Below is a small trained network, with its code and all its weights. Each question gives an input and a target symbol and asks what happens when units are switched off, that is, made to give their printed mean instead of their output.

import numpy as np


def w(rows, s, z=0):
    codes = np.array(rows[::2]) - 128.0
    scale = np.full(codes.shape[1], s)
    scale[-1] = z or s
    return codes * scale


def f(y):
    return np.maximum(y, 0)


def softmax(a):
    e = np.exp(a - a.max(-1, keepdims=True))
    return e / e.sum(-1, keepdims=True)


def log_softmax(a):
    a = a - a.max(-1, keepdims=True)
    return a - np.log(np.exp(a).sum(-1, keepdims=True))


def net(x, mask):
    ids = ['ΣΨαβγεζλμξτφ'.index(c) for c in x.split()]
    T = len(ids)
    res = E[ids] + P[:T]
    u = 0
    for l in range(2):
        r = res
        for j in range(2):
            rows = slice(3 * j, 3 * j + 3)
            q, k, v = (r @ M[l][rows].T for M in (Q, K, V))
            z = softmax(np.where(np.tri(T) > 0, q @ k.T / 3**0.5, -1e9)) @ v
            o = O[l][rows]
            res = res + np.where(mask[u + j], z, o[:, -1]) @ o[:, :-1]
        u += 2
        y = f(res @ A[l][:, :-1].T + A[l][:, -1])
        res = res + np.where(mask[u : u + 8], y, B[l][:, -1]) @ B[l][:, :-1]
        u += 8
    return log_softmax(res[-1] @ U[:, :-1].T + U[:, -1])


Q, K, V, O, A, B = {}, {}, {}, {}, {}, {}
E = w([
[191,114,199,143,57],'Σ',
[66,61,54,104,200],'Ψ',
[13,121,99,164,70],'α',
[61,23,178,223,114],'β',
[220,255,66,126,131],'γ',
[59,173,57,44,57],'ε',
[10,113,99,151,73],'ζ',
[207,161,191,121,126],'λ',
[204,212,96,169,52],'μ',
[254,189,128,123,174],'ξ',
[182,83,28,170,204],'τ',
[199,233,121,59,64],'φ',
],0.0049)
P = w([
[143,73,205,47,186],'0',
[96,201,78,251,131],'1',
[105,169,72,217,121],'2',
[126,130,51,195,115],'3',
[131,129,39,200,123],'4',
[136,132,4,193,117],'5',
],0.0025)
Q[0] = w([
[173,201,167,176,5],'L0H1',
[59,142,115,70,155],'L0H1',
[199,182,191,136,175],'L0H1',
[98,156,145,154,147],'L0H2',
[90,61,178,76,126],'L0H2',
[155,171,174,159,119],'L0H2',
],0.023)
K[0] = w([
[107,142,251,84,69],'L0H1',
[76,142,68,150,101],'L0H1',
[152,202,168,153,172],'L0H1',
[167,100,115,101,146],'L0H2',
[119,150,69,211,97],'L0H2',
[195,131,179,104,164],'L0H2',
],0.027)
V[0] = w([
[84,133,177,4,117],'L0H1',
[147,126,145,84,255],'L0H1',
[87,112,145,106,24],'L0H1',
[49,169,56,199,100],'L0H2',
[62,139,30,210,89],'L0H2',
[162,45,55,141,98],'L0H2',
],0.0079)
O[0] = w([
[139,82,160,1,168,1],'L0H1',
[165,54,34,94,184,67],'L0H1',
[96,143,234,79,115,110],'L0H1',
[101,219,64,199,161,112],'L0H2',
[85,240,85,226,146,122],'L0H2',
[91,142,183,172,85,148],'L0H2',
],0.0059,0.00084)
A[0] = w([
[1,100,36,57,102,212],'L0N1',
[113,178,212,156,114,78],'L0N2',
[77,168,103,151,156,170],'L0N3',
[148,37,141,196,155,255],'L0N4',
[155,207,149,104,133,243],'L0N5',
[18,33,155,181,130,101],'L0N6',
[196,125,150,208,112,143],'L0N7',
[81,50,176,152,106,156],'L0N8',
],0.011,0.0017)
B[0] = w([
[59,240,232,94,250,228],'L0N1',
[149,127,43,104,145,189],'L0N2',
[59,96,84,102,148,251],'L0N3',
[73,95,11,83,130,236],'L0N4',
[216,115,130,125,38,232],'L0N5',
[246,95,161,244,147,227],'L0N6',
[158,167,167,87,60,237],'L0N7',
[99,61,155,195,93,185],'L0N8',
],0.013,0.003)
Q[1] = w([
[191,49,101,105,126],'L1H1',
[78,158,23,149,180],'L1H1',
[223,192,68,22,8],'L1H1',
[7,82,101,85,185],'L1H2',
[96,230,135,205,153],'L1H2',
[46,94,86,231,226],'L1H2',
],0.017)
K[1] = w([
[128,29,122,154,115],'L1H1',
[112,184,23,129,150],'L1H1',
[175,91,118,2,162],'L1H1',
[55,145,43,84,107],'L1H2',
[154,216,181,186,146],'L1H2',
[119,195,70,221,107],'L1H2',
],0.017)
V[1] = w([
[112,99,235,158,137],'L1H1',
[192,130,83,228,230],'L1H1',
[230,216,192,106,66],'L1H1',
[248,178,47,122,138],'L1H2',
[130,51,44,66,161],'L1H2',
[156,167,94,66,192],'L1H2',
],0.013)
O[1] = w([
[218,181,112,183,195,82],'L1H1',
[117,1,215,194,147,214],'L1H1',
[36,171,67,243,145,1],'L1H1',
[31,40,119,209,197,65],'L1H2',
[131,60,48,33,196,214],'L1H2',
[105,48,50,160,111,124],'L1H2',
],0.0093,0.0053)
A[1] = w([
[215,114,109,181,41,130],'L1N1',
[68,123,65,143,188,134],'L1N2',
[109,106,93,104,170,120],'L1N3',
[173,92,147,204,134,3],'L1N4',
[73,167,98,66,159,114],'L1N5',
[86,220,164,69,104,45],'L1N6',
[65,144,177,188,179,179],'L1N7',
[97,169,163,142,9,173],'L1N8',
],0.011,0.0047)
B[1] = w([
[161,97,58,189,107,237],'L1N1',
[140,138,187,193,61,236],'L1N2',
[82,128,98,116,160,216],'L1N3',
[40,190,127,160,86,204],'L1N4',
[130,209,99,94,103,221],'L1N5',
[60,69,199,140,74,251],'L1N6',
[232,120,161,82,148,213],'L1N7',
[134,123,116,114,254,250],'L1N8',
],0.015,0.012)
U = w([
[254,217,191,129,187,254],'Σ',
[190,29,222,48,202,231],'Ψ',
[179,152,190,53,19,57],'α',
[80,25,202,219,24,129],'β',
[163,194,65,66,150,146],'γ',
[35,195,222,90,157,124],'ε',
[101,221,67,157,55,85],'ζ',
[83,101,98,170,199,86],'λ',
[149,153,28,165,139,75],'μ',
[92,118,94,155,181,109],'ξ',
[26,62,48,108,66,104],'τ',
[210,75,78,118,79,48],'φ',
],0.0029,0.0024)

Each question gives the input, a string of symbols that net reads in full, and the target symbol t.
The units are the heads (3 rows each of Q, K, V and O) and the neurons (one row each of A and B). Each row of codes is followed by its name. A weight is (code - 128) times the scale printed after its matrix; where a second scale follows, it is the last column's (O, A, B and U).
mask holds one flag per unit, layer by layer, with each layer's heads first. A switched-off unit (its flag False) gives its mean, the last column of its rows in O or B, instead of its output. The means were averaged over made-up inputs and are rounded, as every weight is.
A unit's drop is (log p(t) with every unit on - log p(t) with that unit switched off) / (log p(t) with every unit on - log p(t) with every unit switched off).
The circuit of an input: a set's keep is (log p(t) with only the set's units on - log p(t) with every unit switched off) / (log p(t) with every unit on - log p(t) with every unit switched off). Starting from the 12 units with the biggest drops (on a tie, the unit counted first), units are removed one at a time, each time the one whose removal leaves the highest keep (on an exact tie, the one counted first), for as long as the keep stays at least 0.8.
units of the circuit, in order: the units of the circuit, biggest drop first
most important unit: the unit with the biggest drop
top k neurons: the k neurons with the biggest drops, biggest first
which heads matter: for each layer, one digit per head in row order, 1 if its drop is at least 0.15 and else 0, layers parted by /
input ζ Σ α, target Σ: units of the circuit, in order => L0N6; L0N1; L1N7; L1H1
input γ ξ μ, target β: units of the circuit, in order => L1H2; L1N2; L1H1
input γ β β μ Ψ φ, target β: units of the circuit, in order => L1H2; L1N2; L1H1; L0N5
input β β ε μ, target ε: top 2 neurons => L0N6; L0N8
input γ ζ μ β, target β: units of the circuit, in order => L0N6; L1H1
input γ Ψ Σ γ, target β: units of the circuit, in order => L1H2; L1N2; L1H1; L0N5
input ζ Ψ φ, target λ: top neuron => L1N8
input γ γ μ λ, target β: units of the circuit, in order => L1H2; L1N2; L1H1
input γ φ Σ λ, target β: units of the circuit, in order => L1H2; L1N2; L1H1; L0N5
input γ λ Σ, target β: which heads matter => 10 / 11
input μ γ γ α Ψ, target Ψ: which heads matter => 11 / 10
input β Σ ξ φ ξ, target ε: top 4 neurons => L0N6; L0N8; L1N6; L1N1
input φ Σ λ ζ, target Σ: top 2 neurons => L0N6; L0N1
input β λ λ τ, target τ: most important unit => L0N4
input μ γ λ φ, target Σ: top 4 neurons => L1N7; L0N4; L0N3; L1N6
input Σ β Σ, target α: top 4 neurons => L0N8; L1N6; L0N6; L0N4
input μ ε γ φ Σ, target Σ: top 2 neurons => L1N7; L0N4
input λ ξ Ψ ξ μ α, target Σ: top 3 neurons => L0N6; L0N1; L0N4
input Ψ γ λ, target φ: top 3 neurons => L0N1; L1N1; L0N4
input μ β Σ γ, target Σ: most important unit => L1H2
input Ψ Σ γ, target φ: top 4 neurons => L0N1; L1N1; L0N4; L0N5
input ξ β ξ Σ, target τ: top 2 neurons => L0N4; L1N3
input μ Ψ Ψ λ β λ, target Σ: top 3 neurons => L1N7; L0N3; L0N4
